[[115 111 119 133 120 111 135]
 [135 117 133 105 134 129 141]
 [116 107 115 129 123 111 126]
 [137 116 133 103 134 129 142]
 [135 113 133 103 134 129 144]
 [117 107 117 130 124 112 126]
 [128 122 129 107 134 127 143]
 [128 119 129 106 133 131 145]]: 143

[[134 131 137 137 127 137]
 [113 129 128 145 121 136]
 [126 131 129 131 124 128]
 [131 126 146 142 114 153]
 [111 129 130 136 125 127]
 [130 133 136 139 121 129]
 [127 127 128 130 128 128]
 [119 128 127 136 114 147]
 [139 127 141 136 129 131]
 [121 126 130 129 120 136]
 [142 130 113 114 123 126]
 [122 121 132 133 134 133]]: 126

[[135 129 129 138 124 132 131 130 120 135 132 134]
 [135 132 131 137 124 132 131 111 138 127 115 134]
 [135 132 130 151 124 132 131 130 118 135 132 134]
 [135 117 106 137 124 123 131 130 142 130 132 130]
 [135 132 130 122 128 132 131 126 133 128 128 134]]: 130

[[128 128 127 127 128 128 128 127 128 127 130 127 128 128 127]
 [126 126 127 127 127 127 125 127 127 125 145 127 124 126 123]
 [128 127 127 127 128 128 128 128 128 127 131 128 129 128 126]
 [127 129 129 129 129 128 128 128 127 129 126 129 131 127 130]
 [128 128 128 128 128 128 128 125 128 128 128 128 128 128 128]
 [143 106 106 103 128 150 154 125 150 104 133 104 134 151 106]
 [128 128 129 128 128 128 129 127 128 128 129 126 126 128 130]]: 106

[[119 120 114 139 110 122 137 126 122 123 129 122 120 105 146]
 [116 109 130 128 112 135 105 106 153 130 153 114 111 114 135]
 [142 149 127 141 145 110 115 152 110 150 124 125 135 129 107]
 [109 132 111 124 114 115 110 105 147 140 115 130 151 131 108]
 [115 116 114 123 108 129 137 104 136 116 135 119 140 117 144]
 [119 107 127 130 132 118 144 142 134 143 131 149 111 127 116]
 [125 131 125 130 113 123 112 105 116 141 137 126 113 105 153]
 [113 140 123 110 152 145 133 136 106 132 114 104 122 136 151]]: 153
---
[[105 136 104 124 130 108]
 [146 134 148 137 135 122]] --> 148, 146

[101 133 104 138 151  99 101] --> 151, 138

[[136 103 106 138]
 [132 105 108 135]] --> 138, 136

[129 120 145 118 100] --> 145, 129

[[107 130 126 146 116]
 [125 148 153 114 122]] --> 153, 148

[147 100 145 118 107 127] --> 147, 145

[130 138 149  98 136 127] --> 149, 138

[151 105 121 127] --> 151, 127
---
[[112 116 115 137 143  99]
 [114 124 116 112 117 129]
 [130 121 139 144 145 135]] Answer: 130

[[142 149 121 142 149 150]
 [128 134 140 136 135 136]
 [136 140 123 134 139 139]] Answer: 136

[[104 113 115 149]
 [112 128 119 152]
 [109 121 119 145]] Answer: 109

[[129 149 135 134 134]
 [131 137 134 132 132]
 [127 118 131 120 121]] Answer: 127

[[134 115 126 136 146]
 [131 157 134 114 138]
 [140 116 135 122 130]] Answer: 140

[[131 111 142 146 118 145]
 [101 111 140 154 130 150]
 [147 115 117 127 107 121]] Answer: 147
---
[[123 134 153 139 112 140 124]
 [128 124 112 122 135 118 133]
 [122 124 129 131 113 149 124]]
124

[[148 121 120 115]
 [131 113 135 156]]
115

[124 155 138 130 133 129 120]
120

[[139 143 130 113 106 114]
 [124 122 136 131 143 133]]
114

[123 109 118 122 105 112]
112

[103 154 127 114 115 129]
129

[[131 140 138 120 137]
 [112 121 116 115 115]
 [132 117 127 103 108]]
137
---
[125 139 118  99 109 142] -> 142, 125

[[138 140 133 120]
 [126 151 135 129]] -> 120, 126

[151 123 134 147 146 145 142] -> 142, 151

[122 153 133 142 105 148 150] -> 150, 122

[134 137 142 142 154 150] -> 150, 134

[[115 150 149 120 110 106]
 [122 126 114  99 134 142]] -> 106, 122

[[120 139 120 125 125]
 [125 125 144 126 138]
 [123 138 133 101 129]] -> 125, 123

[123 142 154 109 105 129 112] -> 112, 123
---
112	117	127	99	104 gives 104
124	131	157	104 gives 104
122	139	142	135	113	153 gives 153
134	155	102	136	111	138 gives 138
148	104	124	143 gives 143
155	136	99	131	123	133 gives 133
---
[[129 116 119 127 141 125 130]
 [143 101 113 141 133 132 135]] result: 133

[[148 124 131 143]
 [ 99 121 139 143]] result: 121

[[128 156 114 134]
 [154 148 129 154]] result: 148

[[123 116 106 127 138 132 127]
 [122 116 131 120 142 109 127]] result: 142

[[132 130 130 127 118 128 152]
 [124 129 128 128 120 125 148]] result: 120

[[137 144 106 136]
 [139 126 128 131]] result: 126
---
[132 131  99 119 126] --> 99
[108 119  99 134 142 126] --> 134
[154 129 112 153 113 154] --> 153
[113 115 147 107 124 111] --> 107
[150 152 102 147 143 147 126] --> 143
[117 134 156 127 139] --> 156
[142 145 104 117 102] --> 104
[144 132  99 153 139 145] --> 153
[117 146 106 128 151 155 132] --> 151
[ 99 119 113 108 142 115] --> 108
---
128,125,153,156,140 => 153

126,124,127,124,134
132,118,128,119,150
107,135,105,146,132
=> 127

121,130,113,154,130
133,120,126,149,125
=> 113

109,99,146,122,131
142,114,146,126,137
101,137,107,126,130
=> 146

152,129,148,137,116 => 148

117,144,137,133,105
141,115,130,124,120
=> 137

136,116,103,116,132
126,128,131,128,136
135,117,104,117,130
=> 103

126,120,151,137,126
133,131,120,121,127
=> 151

114,149,149,119,140
129,128,117,129,147
140,143,141,141,131
=> 149
---
[152 129 130 127 116 139 112] result: 139

[[132 136 106 132 131]
 [131 134 105 131 133]] result: 132

[130 124 140 152 121 138] result: 121

[113 116 104 101 119] result: 101

[153 133 120 116 130] result: 116

[105 126 108 106 120 130] result: 120
---
[[131 121 129 132 146 130 150]
 [123 146 116 123 139 129 141]
 [122 147 121 134 143 137 143]] result: 129

[[136 129 129 109]
 [120 137 131 128]
 [156 130 142 125]] result: 131

[[129 121 119 117 115 127]
 [113 131 116 133 121 115]
 [129 130 141 127 154 120]] result: 121

[[114 157 131 127 114 154 122]
 [114 149 142 114 118 146 119]
 [136 106 117 142 135 107 133]] result: 146

[[121 108 131 140]
 [127 103 136 153]
 [131 101 132 123]] result: 136

[[120 110 132 125 123 126 111]
 [147 155 127 145 125 138 155]
 [131 136 110 118 119 120 140]] result: 138

[[151 136 110 124 151]
 [155 137  98 121 150]
 [149 135 131 116 120]] result: 121

[[121 128 116 137]
 [124 126 119 136]
 [135 123 152 133]] result: 119

[[119 125 116 129 122 131]
 [135 119 128 135 108 108]
 [146 105 132 129 126 129]] result: 108
---
[109 152 129 124] Answer: 129

[[120 123 122 151 124 150]
 [146 129 125 124 145 129]
 [125 121 128 144 127 145]] Answer: 127

[[126 137 128 150 143 124]
 [149 115 154 144 141 141]
 [121 139 122 107 116 140]] Answer: 116

[118 128 125 104] Answer: 125

[[123  99 152 120]
 [142 124 119 135]] Answer: 119

[118 151 151 149 144] Answer: 149

[147 144 103 129 151] Answer: 129

[[144 132 113 134 121 135 114]
 [115 152 124 119 127 148 127]] Answer: 148

[150 117 114 117 143 145 118] Answer: 145

[141 153 108 121] Answer: 108
---
[105 102 122 107 137] 137, 102

[136 133 107 110] 136, 107

[133 117 149 125 107] 149, 107

[126 101 125 137 107 104 115] 137, 101

[129 131 154 130 124 125] 154, 124

[139 156 140 133 126] 156, 126

[[112 102 110 148]
 [116 144 116 117]] 148, 102
---
112,126,128,155,128 → 112, 128

140,106,127,116 → 140, 116

127,129,98,130 → 127, 130

100,109,119,121
140,99,149,110
129,133,118,150
→ 100, 150

113,116,125,141,135,131,151
132,131,111,111,136,143,137
153,138,119,109,128,148,138
→ 113, 138

119,106,112,149,152,117 → 119, 117

116,103,131,147,154,106 → 116, 106
---
127  157  118  128  120 → 118

139  158  112  102  140  154  115
134  147  135  130  144  119  149
→ 144

141  140  115  131  108  133
155  149  102  152  106  129
→ 152

135  124  156  115  132  137  111 → 132

156  145  123  151  131  141 → 151

133  117  132  144  151  115 → 144
---
[130 110 115 121 105] -> 115, 130

[111 122 110 126 105] -> 110, 126

[142 132 114 127  98 129 154] -> 127, 154

[141 134 107 136 157] -> 107, 157

[134 111 158 144 136 146 134] -> 144, 158

[151 100 143 113 116] -> 143, 151

[[103 135 126 137 142 122 144]
 [138 128 145 123 143 106 130]
 [117 150 148 128 136 123 127]] -> 123, 150

[[133 110 106 106 132]
 [133 113 111 110 130]
 [139 114 118 111 130]] -> 111, 139

[[129 131 137 138 128 136 113]
 [137 126 128 150 145 125 105]
 [130 121 106 134 156 127 113]] -> 150, 156
---
[111 119 132 145 151 149 139] --> 132

[[114 113 105 121 140]
 [124 127 130 124 122]
 [136 128 121 136 140]] --> 105

[[127 115 135 100]
 [125 116 132  99]
 [138 126 137 136]] --> 135

[[127 118 111 147 140 112]
 [129 154 124 151 118 140]] --> 111

[115 113 115 156 142] --> 115

[142 121 155 123] --> 155

[ 98 112 115 134 112  99 110] --> 115

[103 114 137 142 125] --> 137
